Each row has a class, written as a number after it.
[-16.3  -3.6  20.1   9.2  -2.1  -7.0  -7.3  -2.0 -14.9  12.9  -4.6  -8.5
  -2.2  29.2  -7.2 -12.5  -3.2  -7.8   9.7   2.1  -1.6  -1.5  10.8  11.3
 -17.2  -3.3  -4.9  -6.9  -0.9  -2.3  -2.3 -18.5   1.5  14.2  -2.5  -3.7
  13.3]  2
[ -6.6  -4.4   7.6  18.5 -17.7  -6.2 -20.5   4.9 -16.1   6.1 -11.0   5.6
  -5.0  44.6  -7.0  -7.9  -1.2   4.4  -8.7  -5.2   4.2   0.6  -3.5   6.5
  17.7  -2.5  -9.6  -8.6   6.6   0.5 -12.6 -17.1   7.5  12.8   2.0   3.3
  -0.9]  1
[-11.7  -2.4   1.4  -6.6  12.1  -1.2  -0.5   4.0  -6.2   2.1  -2.9 -14.4
   0.4   3.2  -2.0 -13.8  -3.5   1.2  -3.5  13.2  -3.0  16.2   3.0   7.3
 -24.9  -2.2  -6.2   0.5  -3.9   2.3   3.5  21.9  -7.9   7.6  -7.8  -1.2
  -0.3]  2
[ -4.8  -0.4 -19.5   3.5   5.7  10.4  10.7  -0.6  -6.7  -1.8   4.1  13.8
   6.6  -1.0  -0.7 -19.9  -2.4  -0.3   0.9  -6.0  -5.7  -9.7  -1.4  -9.6
  11.4  -5.7 -12.7  -2.8  -9.6   3.8  -3.5  11.9 -10.6  -5.3   9.5  -1.8
   2.4]  1
[-14.4  -3.2   7.0   6.3   2.4  -2.5 -15.4   5.1 -20.1   4.6  -8.1  -1.8
  -7.7  11.5  -5.4 -14.8   2.1  -1.0  -5.1   2.9   3.3   1.1   2.7  15.3
 -18.9  -3.0  -7.0  -0.2   4.0  -1.0  -7.5 -16.4   7.8   4.4  -7.8  -2.3
  -0.2]  2
[-16.7  -4.1  17.7  16.5 -15.7   3.3 -10.3  13.5 -18.1   5.1  -6.5   3.4
  -1.7  46.0  -1.6 -25.0  -0.8   1.4 -10.7   0.2  -0.6  -3.9   6.5   7.4
   3.1   5.7 -10.8  -3.6  -1.7   0.0 -12.1  -3.2   9.6  15.4  -4.4   8.9
   5.8]  1
[-13.0   8.1  -5.9   6.9  -4.8 -11.3   3.1   4.1 -20.7  12.7  -5.9   0.8
   3.2  12.4  -4.9 -10.1  -1.8  -1.7 -22.6 -10.5   5.6 -12.0   6.6   5.8
  -0.4   3.1  -8.0   1.0  -6.4   1.4 -19.8 -22.8   4.6  30.6  -2.1   5.7
  -2.9]  0
[ -1.2  -0.1 -15.3  17.1   0.1  -4.6  16.4   3.1  -2.8   1.2   2.9  -4.1
  -6.2   0.8  -1.4   3.0  -1.8   9.2 -14.4   6.6  -8.2  -6.4  -7.4 -10.3
   7.8   0.2   0.1  -3.0  -0.5  -2.1 -13.2   8.9   0.3  -0.3   3.5  -0.6
   5.6]  1
[ -1.4   5.7 -12.5   3.1  -7.6   5.2  -2.6   0.3 -16.7  -6.8  -0.7   7.6
  -9.3  22.6  -5.6 -10.4  -0.6   3.4 -14.5  -1.5  -1.9   7.0   1.0   8.1
   5.7  -1.0  -8.1  -6.2  -4.0  -2.4  -4.3   7.4  -7.4   3.7  -3.4   3.5
   1.9]  1
[ -2.6  -1.0   2.1  -4.4   9.4  -6.4  17.8  -2.3   0.3   5.6  -1.1 -25.0
  -2.4 -14.0   2.0   7.8  -7.4  -5.6  -6.5   6.8  -0.4  -3.1   5.4  -5.6
  -1.1  -9.9   1.3  -2.6   6.5   4.7   2.6  -7.7   1.8   7.6   1.3  -1.9
  -3.9]  0
[-19.0  -2.4   6.2   2.6   0.8  -3.7   0.3   5.9 -12.7   2.0  -6.8   0.7
  -3.3  18.6  -5.7 -16.7   0.2  -3.9  -0.4  -4.1  -3.3  -0.9   8.1   2.5
 -24.9  -1.2  -0.5  -4.3   4.9   7.5  -3.3  -2.5  -3.7   0.0  -1.9   1.3
  -8.0]  2
[  6.2  -2.9 -26.8   0.2  -9.1   0.9  -1.2  11.5 -32.5  13.1  -7.6  -1.7
  -1.9  22.6  11.3  -3.7  -3.2  -9.5 -33.9 -17.4  -7.9 -20.1   3.7  12.1
  32.7  -7.7   1.6  -0.1  -3.8   8.6 -25.4 -31.2  -3.3  23.3   3.8   1.6
  -6.6]  0
[ -6.6   4.7  -7.5   5.8 -12.2   4.9  -3.1  18.2 -23.5   4.7  -8.1   6.0
  -6.1  34.6  -3.5 -11.3  -2.3   7.8 -11.7 -11.8 -10.8  -8.3   1.6   5.4
  -4.5  10.5  -5.6  -4.5  -6.6  -0.4  -6.5  -8.9   6.3   2.8  -2.5   1.1
 -15.4]  1
[-11.2  -0.1   2.3   9.1   4.1 -12.0   0.7  -1.2  -9.0  -1.8  -3.7  -1.0
  -5.4   3.8   1.4  -9.3   1.3   1.2   0.0   8.2 -10.3   4.8   4.6  -0.6
 -27.3   2.2  -0.2 -12.5   4.2  -1.4  15.4  -8.1  -1.2  11.9   6.7   3.3
   2.0]  2
[ 19.2  -1.1 -14.8   7.2  20.0   4.0  30.1   6.4  38.0 -23.1   6.1 -21.3
   9.2 -43.7   0.1   5.6   3.8  12.9   6.0  20.9   1.0   9.0  -7.9 -19.2
  12.4  -0.9  -4.6  19.1  10.7  -5.6  21.0  45.8   3.7   3.3  -0.5   9.5
   6.6]  1
[ -9.3  -1.3  -1.6   7.8  -0.6 -10.1   5.4   4.0 -14.0   7.4  -6.5  -6.2
   3.7   4.3  -1.4   1.6   0.2  -2.2  -7.8  -2.7  -5.1 -15.7  -2.4  -0.8
  13.6   3.3   0.5  -0.1   7.1   1.2 -10.7 -12.6   4.6   9.3  10.4  -3.5
   2.5]  0
[-19.0  -7.5  -9.1  22.1 -16.1  -9.9 -12.7   7.1 -35.2   2.5 -15.8  13.5
  -5.7  38.3  -7.2 -26.9  -0.8   9.3 -16.9 -12.1   4.7 -10.4   6.5   7.7
   2.5  -0.8 -12.5 -18.4  -0.8   5.2 -17.8 -28.3   1.9   9.3   5.9   2.3
  -2.9]  1
[ 16.2   8.2 -19.4 -10.7   1.6   7.7   9.0  -3.0  -1.1   3.1   1.3   4.8
 -20.7   3.3   6.9  -2.9  -2.3  -4.9 -16.6 -13.9  -7.3  -3.4  -3.9  -2.6
   2.3   1.1   2.2   2.2 -13.4   2.2  -1.1  15.5  -1.7  -4.5  -3.2   1.3
   0.5]  1
[ -4.5   0.6  -6.9   2.3   2.0  -5.0   9.8   0.4  -2.8   5.1  -6.4  -7.2
   5.0 -11.7  -3.5  -2.8   4.0   0.4 -11.6   4.5   6.4  -1.7  -5.3  -0.6
   6.3   5.4   2.8   2.7   3.9   1.2 -12.4 -13.6  -2.1  -2.7  -3.3   2.8
   1.6]  0
